Below are the code and all the weights of a small trained network. Each question names an input and a class and asks about switching units off, where a switched-off unit gives its printed mean instead of its output.

import numpy as np


def w(rows, s, z=0):
    codes = np.array(rows[::2]) - 128.0
    scale = np.full(codes.shape[1], s)
    scale[-1] = z or s
    return codes * scale


def norm(h):
    return h / np.sqrt((h * h).mean(-1, keepdims=True) + 1e-5)


def f(y):
    return y / 2 * (1 + np.tanh(0.7978845608 * (y + 0.044715 * y**3)))


def log_softmax(a):
    a = a - a.max(-1, keepdims=True)
    return a - np.log(np.exp(a).sum(-1, keepdims=True))


def net(x, mask):
    res = np.array(x, float).reshape(1, 7) / 4 @ E
    u = 0
    for l in range(3):
        y = f(norm(res) @ A[l][:, :-1].T + A[l][:, -1])
        res = res + np.where(mask[u : u + 5], y, B[l][:, -1]) @ B[l][:, :-1]
        u += 5
    return log_softmax(norm(res)[-1] @ U[:, :-1].T + U[:, -1])


A, B = {}, {}
E = w([
[109,130,113],'x0',
[183,145,181],'x1',
[183,139,181],'x2',
[159,122,27],'x3',
[76,254,99],'x4',
[160,143,158],'x5',
[171,182,218],'x6',
],0.006)
A[0] = w([
[204,163,75,175],'L0N1',
[182,147,187,150],'L0N2',
[1,106,134,128],'L0N3',
[117,77,125,4],'L0N4',
[166,210,181,128],'L0N5',
],0.0066,0.0021)
B[0] = w([
[164,129,14,251],'L0N1',
[71,66,121,232],'L0N2',
[159,121,164,202],'L0N3',
[79,1,133,85],'L0N4',
[97,146,159,252],'L0N5',
],0.0085,0.0016)
A[1] = w([
[172,137,155,173],'L1N1',
[33,163,54,82],'L1N2',
[254,130,94,253],'L1N3',
[157,144,138,114],'L1N4',
[182,98,87,160],'L1N5',
],0.013,0.0018)
B[1] = w([
[86,112,49,156],'L1N1',
[135,159,164,242],'L1N2',
[92,135,87,255],'L1N3',
[99,85,145,134],'L1N4',
[2,148,100,206],'L1N5',
],0.0095,0.005)
A[2] = w([
[62,12,141,113],'L2N1',
[109,229,184,242],'L2N2',
[254,222,30,254],'L2N3',
[139,103,38,61],'L2N4',
[60,155,117,195],'L2N5',
],0.0094,0.0017)
B[2] = w([
[187,38,132,218],'L2N1',
[221,98,83,254],'L2N2',
[144,3,97,218],'L2N3',
[2,150,194,183],'L2N4',
[141,187,86,214],'L2N5',
],0.0071,0.0049)
U = w([
[139,20,66,252],'0',
[160,150,124,162],'1',
[139,74,254,111],'2',
[158,224,234,77],'3',
[15,52,58,34],'4',
[61,134,50,72],'5',
[54,73,71,98],'6',
],0.0086,0.0031)

Each question gives the input, the list of numbers given to net, and the class t.
The units are the neurons (one row each of A and B). Each row of codes is followed by its name. A weight is (code - 128) times the scale printed after its matrix; where a second scale follows, it is the last column's (A, B and U).
mask holds one flag per neuron, layer by layer. A switched-off neuron (its flag False) gives its mean, the last column of its row in B, instead of its output. The means were averaged over made-up inputs and are rounded, as every weight is.
A unit's drop is (log p(t) with every unit on - log p(t) with that unit switched off) / (log p(t) with every unit on - log p(t) with every unit switched off).
The circuit of an input: a set's keep is (log p(t) with only the set's units on - log p(t) with every unit switched off) / (log p(t) with every unit on - log p(t) with every unit switched off). Starting from the 12 units with the biggest drops (on a tie, the unit counted first), units are removed one at a time, each time the one whose removal leaves the highest keep (on an exact tie, the one counted first), for as long as the keep stays at least 0.8.
units of the circuit, in order: the units of the circuit, biggest drop first
unit that matters most: the unit with the biggest drop
top k neurons: the k neurons with the biggest drops, biggest first
k most important neurons of layer l: the k neurons of layer l with the biggest drops, biggest first
drop when u is switched off: that unit's drop, to one decimal
input [-8,1,-4,4,4,-1,4], class 0: unit that matters most -> L2N3
input [-4,6,2,4,7,-7,4], class 0: units of the circuit, in order -> L2N3, L1N5
input [5,-6,-3,-7,4,5,-4], class 1: top 2 neurons -> L2N2, L2N4
input [1,6,5,5,-7,-6,-2], class 4: units of the circuit, in order -> L1N5, L2N2
input [6,6,-1,5,-8,0,8], class 6: top 2 neurons -> L1N3, L1N1
input [-5,-2,-2,-2,5,-7,1], class 3: top 2 neurons -> L1N2, L0N1
input [0,6,1,2,-7,-4,-1], class 4: units of the circuit, in order -> L1N5, L2N2
input [6,6,4,7,2,8,6], class 0: top 3 neurons -> L2N3, L0N5, L1N5
input [-5,-4,-2,-4,6,7,-8], class 1: top 3 neurons -> L2N2, L1N2, L1N5
input [6,5,2,1,1,5,8], class 0: 2 most important neurons of layer 2 -> L2N2, L2N4
input [5,-5,8,5,4,6,6], class 0: top 3 neurons -> L2N3, L1N5, L0N5
input [2,-4,-8,0,7,4,7], class 3: 3 most important neurons of layer 1 -> L1N2, L1N3, L1N1
input [-2,6,-3,-6,3,3,-7], class 1: top 2 neurons -> L2N2, L2N3
input [6,-7,-5,-7,0,-6,2], class 2: unit that matters most -> L0N3
input [-6,3,-5,-3,3,-1,1], class 3: 2 most important neurons of layer 2 -> L2N3, L2N1
input [4,4,8,4,7,0,8], class 0: 3 most important neurons of layer 1 -> L1N5, L1N2, L1N1
input [-2,8,7,2,-6,3,0], class 4: 2 most important neurons of layer 2 -> L2N2, L2N4
input [4,5,6,3,-5,8,3], class 6: top 2 neurons -> L1N1, L1N3
input [-8,8,5,6,6,-6,8], class 0: drop when L2N3 is switched off -> 0.4
input [-8,-8,3,-4,6,-4,2], class 3: most important neuron of layer 0 -> L0N1
input [8,-8,6,-5,7,3,-5], class 1: drop when L2N2 is switched off -> 0.3
input [-5,8,5,1,6,6,6], class 0: drop when L1N2 is switched off -> 0.2
